Each row is followed by its class number.
[-18  35  -4   6  26 -23   4  43  32  -9   0  -2  48  -9  20  38  19 -33
 -13  21   0   0  10  42  23   8 -52  14 -41  28  -4 -11   4  28] => 5
[-39 -21 -31 -76  12  24 -27 -30 -41  12 -16 -23 -39  24 -81   4 -40  18
   6 -25 -15 -25 -62 -17 -10   8   6 -46 -37  -6 -39   5   2  -1] => 5
[ 10   5  -1  -7  13   3 -18  -3 -26  -5  -8 -19  -2   4 -18  -6   2  11
 -11  -7   2 -29 -24 -19  15 -12   8 -16   3  -8 -16  21   9   1] => 8
[ 40  -8 -38 -40   5  57 -30 -52 -11 -22 -20  53 -41  68 -69 -11   4  49
  -1   4   9 -64 -45 -60  36 -55  57 -17 -39  20 -37  24 -25 -10] => 8
[ 40 -19   1  -9   5   8 -14  30  12 -18   9  44 -20   2  50 -15  33  40
  -9   2  20 -68  37 -17  64 -58  28 -10  62  39   4  32   4  -4] => 1
[-14 -11  -5  -8  14   5  -1  36 -17 -25  -7  -6  26  -9   3  17  11  19
  -1  16  10 -45   3  -5  55  11   5 -16  -2  19   0  -2  26  -9] => 0
[-15 -32 -24  -8   6  35 -21 -39 -32   1  -1  10   5  31 -31 -26  10  -5
   8  -1   8 -20 -26 -35  -1 -17  30 -32   4   1 -27   5 -22 -15] => 6
[ 16 -16  24  67  28 -19   3  77  40 -14  15  35  60 -14 104  15  38 -12
  -3  34  32 -41  47  21  33 -27 -28  16  14  49   6  -7  13  19] => 6
[-42   7   1 -31  18 -20  -9  25 -42  22 -24 -74   9 -19 -36   9 -37 -16
  -2 -14 -11  -9 -36  12 -19  32 -39 -30  -9 -32  -9  -1  22  11] => 5
[ 22 -28 -18  26 -18  35   8 -39   9 -20  -7  59 -36  26  24 -14   6   8
  18  11  -5 -26  20 -28 -18 -49  45  28  40   5  26 -13 -56  -9] => 3
[ -9  67 -35 -13 -16  -2  -4 -12  13  12  21 -19  46  31  -1  21  58 -47
 -38  -7   5  31  12  26  45  28 -44   7 -29   0 -23  11 -36   0] => 1
[-21 -56  -1  24 -48 -25  30  -2 -24  15  42 -23 -17 -43  41  32  -6 -17
 -21 -78   9  29  27  37 -38  37  -2 -15  22  19 -18   2 -37   4] => 0
[ 17  18 -35 -23  -3  33 -27 -29   3   3 -20  10  -9  68 -18 -18  28  18
 -14  -2   9 -72   2 -19  10 -45   4   3  11  -1 -28   5  -5 -20] => 1
[ 10  -1 -28  -7 -21  20 -45 -33 -76  -6  -4  12 -19  37 -48 -39   9   7
 -10 -51 -14 -39 -30 -60  24 -33  17 -24  63 -14  -7  41 -30 -14] => 7
[ 11 -50  25   7  -1  -5  24 -13  28 -24   9  23  -9 -45  26   8  -3  20
   0  32  23  28  12   8  19  10  32   5  -1  16  43 -22  18   7] => 2
[-20  36 -10  16 -18 -12  10 -10  -9   4 -18 -39  30   3   6  21  18 -39
  -5   3  -3   2  13  24  -2  33 -32  17  -7 -25  13 -21 -15 -15] => 0
[ 12 -38   4  23  18  16   7  -5  35 -36 -19  35  16   2  17  -7  10  35
   0  52  17 -35   7   1   6 -32  20  24  -4  23  21 -36  36   0] => 2
[ 14 -67 -16  36   4  14  -8  -2 -25 -15 -16  45  -2  35  37 -29  12  20
   3 -18  16 -50  15 -15 -22 -47   8  11  58  28 -22   4 -22   4] => 4
[ 24 -40  10 -41 -33  16  14 -75   6  10   4  39 -85  21  -1   3 -34   2
  16 -10  17  52  -5 -17 -13  30  41  15 -21   1  11  -5 -55   7] => 4
[-22  -9  16 -74  12  25  12  -7  48   8  11 -13 -26   2 -11  40 -29  22
 -11  25  28  12 -10  14   8  35  11 -19 -88  -1 -29 -40  45  12] => 1
[-15 -57   5 -20  43   0  -6  54 -13 -20 -14   7  -5 -28   3   2 -31  40
  10   9   8 -61 -10  -5   7 -20  12 -28   7  30  -4  -3  47  21] => 5
[-24  28   9 -51  18  10 -21  -6 -26  23  -6 -50  15   7 -48  11 -17 -19
   4  28   7  18 -50 -25  40  52  -7 -41 -55 -32 -10   4  18 -12] => 6
[  6 -15  33  10   9 -19  -3   4   0   0 -22 -38   5 -25   3 -23 -13  18
   0  29   3 -22  -3   0  -9  -5  -4   2  38 -25  33 -15  52  -4] => 2
[ 48   7   2  34 -25 -32 -11  26  16 -16  31  31  18 -10  38  14  48   3
 -32  -3  22   2  19   8  60 -14 -15  13  25  54   9  45 -13   3] => 2
[-25  -5  38 -55 -15   4   1 -31 -39  17  -1 -47 -41 -21 -39  -4 -62  -5
   9 -17  -4  46 -37 -20  -1  60   7 -24 -14 -54  20 -19  13   7] => 7
[  8 -54 -17  11 -20  38  10 -57  17   6  12  49 -37  31  16   7   2  -8
   7 -10  28  -2   3 -15 -39 -20  39   4 -29  18 -10 -19 -45  -4] => 6
[  7 -52 -25  -6  -5  43  25 -71   2 -23 -12  39 -49   5 -10  16 -19  20
   7  -7  21  15 -15 -16 -44  -9  57  14 -52  -7   0 -33 -31   2] => 8
[ 52  18  21  58  13 -41   6  62   5 -26  18  22  32 -55  81  -1  50  -8
 -18   4  10 -17  46   6  61 -31  -2  11  60  31  36  44  -5  17] => 8
[ -3 -11  19   6   6   0   7 -36 -55  15 -45 -65 -25 -25 -12 -38 -34   2
  16 -16 -14 -11 -25 -15 -42  -3  12  -4  46 -74  36  -7   4 -10] => 8
[ -3 -44 -13   6  -4  19   0 -32 -41   3  -3   3 -16  -6   1 -14  -3  -9
  10  -9  16   2  -8 -37 -14  -2  36 -24  19 -15  14   4 -29 -14] => 6
[ 29   1  20  -9 -58  12   6 -75   8  15  13  32 -82  21   8   7 -28 -16
  -1 -39   3  37   1  -8 -27   5  15  28 -10 -17  22 -13 -52   3] => 7
[-21 -65 -18 -29  22  66  16 -55  46 -21 -40  36 -33  46   2  -8 -16  47
  16  41  24 -59   9  -4 -50 -40  53  18 -34 -14 -13 -81  29  -5] => 1
[ 16  -4  17  31 -36 -47   5  -5 -44  31  18 -29  -4 -15  49 -21  11 -45
 -11 -56  -1  44  24  17  -8  30 -35   6  82 -13  12  38 -55  11] => 4
[ 22 -12 -20   0  20  34 -11 -35   0 -28 -25  36 -14  36 -11 -11   9  30
   1  17   3 -53 -16 -26  11 -46  35   7 -11   5 -12  -7  -5  -2] => 8
[-43 -63  -7 -27  40  16 -13  28 -75 -20 -34 -45  12 -16 -43 -26 -27  48
  20  15 -11 -65 -29 -43  18   1  37 -51  52 -26  15  -7  49 -13] => 0
[ 20 -41 -17  25  -7  35   8 -15   1 -34   2  62 -17   7  31 -24  12  22
  19  12   3 -37  23 -29   7 -48  51  18  54  18  21  -6 -40  -4] => 3
[-10 -17   6 -23   5 -12 -15   6 -54  18 -11 -35  -5  10 -15 -16 -18   0
  -1 -17  -3   1 -23 -20  14  29 -17 -26  30 -15 -14  24  -3   4] => 4
[ 19  -1  22  -3 -24   3 -27  13  13  10  33  24 -19  39   4   9  -5  10
 -22 -43  13 -34  -5  -2   2 -22 -26  -3 -13  39 -46  16  11  21] => 7
[  0 -53  17  51  39  -9  21  55   3 -31  -5   0  38 -50  60  10   3  23
 -10   8  23 -29  20  14 -20 -23   8   1   6  18   0 -21  48  24] => 8
[-26  38  25 -15 -20 -56   7  11   7  50  20 -69  -2 -37  12  46 -26 -59
 -24 -43  -7  47  -4  63 -22  62 -71 -14 -32 -14 -14   0 -16  27] => 5
[ -5  43   1 -19   3 -14  14 -17  29   8  -5  -5  -6  -7   5  30   0 -43
   0  19  -9  31   4  30  10  23 -26  20 -39  -8  31 -17 -27  15] => 5
[ 43 -16   6 -14 -17   4 -30 -13  27 -12  21  46 -25  27 -16 -16  18  42
 -18   6   7 -46 -10 -13  49 -40  23  -9  10  58 -24  34  10  -4] => 2
[-34 -64  37 -20  13  29  35  13  19  -3  19  -3 -30 -28   6  22 -57  26
  17  19  20   2  -8   2 -34  24  22 -19 -43   1  -1 -45  44  26] => 3
[-20 -41 -14 -24  40  14 -17  16 -12 -19 -29   7  -3  -2 -22 -17 -15  32
  11  12  -9 -69 -17 -13  -3 -41  21 -24  16  14 -11  -8  29   8] => 5
[ 27  27  -7  60   5 -17 -25  27  -7 -11   5  24  57   6  59 -23  69 -37
  -5  17   9 -33  34 -10  54 -37 -14  11  68  20  15  33 -38 -10] => 6
[ 18  -9   6  22  29   4  -9  26  29 -37 -18  25  45   4  12 -19  29  32
  -7  63   8 -55   6  -3  50 -36   4  14  13  29  18 -11  48   0] => 2
[  1  55 -17   9 -14   0 -21  33 -11   1  17 -13  39  33 -16  15  28 -24
 -17  -6   1 -15 -12  -4  34   4 -44   5  -8  14 -32  34 -22   2] => 3
[  8  -9   1  32   7 -30   3  12 -73  -4 -13 -45  11 -53  19 -18   5 -11
  -9 -30 -12   8   0 -19  11   3   7 -19  76 -36  34  35 -22   0] => 8
[ -24  -11   -2  -26   -1   16  -32    8  -18   11  -18  -33  -10   58
  -35   -1  -19   36   -3  -20    0 -111  -28    4   -7  -18  -29  -23
   -8   13  -71   -6   43  -12] => 0
[ 15 -31  -3 -21 -16  25 -22 -61 -11  28 -31   7 -60  86 -17 -29 -28  17
  10 -22   0 -47 -21 -21 -53 -29   2  11  16 -11 -35  -9 -22  -6] => 4
[ 13 -80 -12  74  -1  11   8  -8  37 -34  -4  52  19   3  54 -15  32  34
 -15   2  21 -63  31  19 -49 -74  21  32  39  45  -5 -31  20   3] => 2
[  7  -4   0 -20   3 -12  20 -10  -3 -18 -10  21 -30 -51  18  21 -12 -17
  14  16  -2  39  10   0  34  22  22   7   1  -3  63  -2 -40   9] => 5
[ -7 -23  -8 -23 -16   6   2 -25  -2  22   8 -18 -36  16   4   1   1   8
 -17 -35  12 -16   9   4 -22  -9   3 -18  15 -10 -20   0  -2   0] => 1
[ 20 -10 -34  45 -26   5   2 -24  -4 -30  -5  49   5  19  48 -16  59  -5
   0 -11  -8 -55  50   2  33 -44  22  31  75  30  17   5 -57 -23] => 0
[ 60 -57 -15 -11 -34  44   5 -75  49 -37   4 114 -82  26  -7   6   1  54
  -4  18  18 -16  -3 -31  24 -52  84  26 -27  54  18  -2 -46  -8] => 2
[  0 -51  13  15  32  -8   7  39 -46 -21 -37  -8  13 -33  32 -25 -12  15
  17  23  13 -20  10 -31   5   0  14  -7  61 -13  32   1  24   2] => 4
[-16 -17 -37 -27  -1  29 -25 -47   8   9 -18  18 -27  73 -44 -10  -8   9
  -3 -25 -15 -70 -29   9 -39 -43  -6   1 -22  20 -56 -13 -17   7] => 5
[-15 -10 -31 -13  17  16 -23 -41 -32   2 -60 -16 -20  31 -40 -39 -14   4
  15  -1 -33 -68 -21 -20 -41 -49  12  -3  45 -36   9 -15 -14 -12] => 5
[-10 -15  -2 -57 -27  14 -16 -52 -15  20   7 -34 -44  18 -78   8 -35  21
 -15 -20   5  17 -60 -15 -15  27   6 -28 -49  -5 -32   9  14 -11] => 2
[ 14  -7 -13 -14  10  19  -8 -26  27 -38  -9  41  14  12 -22  -2  22  24
  -3  56  11  -6 -12 -17  57  -7  32  10 -25  26  16 -10  14  -8] => 2
[  0 -15  -7  31  -5 -19 -11   9 -31  -5 -10 -33  30  -6  -5  -4  10   6
 -21 -10   9 -10 -12  -1  -6  -5 -24  -3  30  -3   1  11  14  -6] => 2
[-17  11   1 -43  -7 -13  -3  -4  16  16  29  -6 -11   0 -18  32 -16 -18
 -15 -23  -1  19 -16  35  18  34 -27 -17 -54  32 -35   7 -14  28] => 5
[  -8  -29  -25  -54   12   65   -1  -78    2  -15  -29   15  -47   51
  -74   15  -42   36    6   15   15  -12  -60  -29  -36    0   49   -5
 -107  -13  -43  -40    6   -1] => 8
[-42 -93 -31 -10   7  57  11 -10 -14 -20  11  34 -17  12 -19  14 -36  41
   9  -8  11 -23 -26 -20 -45  -9  44 -25 -30  21 -44 -35  -5   7] => 3
[-28  13  -1  25   8 -13   6  23 -50  -3 -14 -51  36 -34   8  -9  -1 -30
   8  10 -15  15   1 -15   1  21 -16  -7  57 -51  38  -1 -16  -4] => 3
[ 12 -46  -9 -17 -22  11 -24 -16  18  10  30  19 -26  46 -28  16  -8  47
 -32 -30  19 -39 -32   5  -8 -20  -3 -21 -37  54 -68  11  20   7] => 2
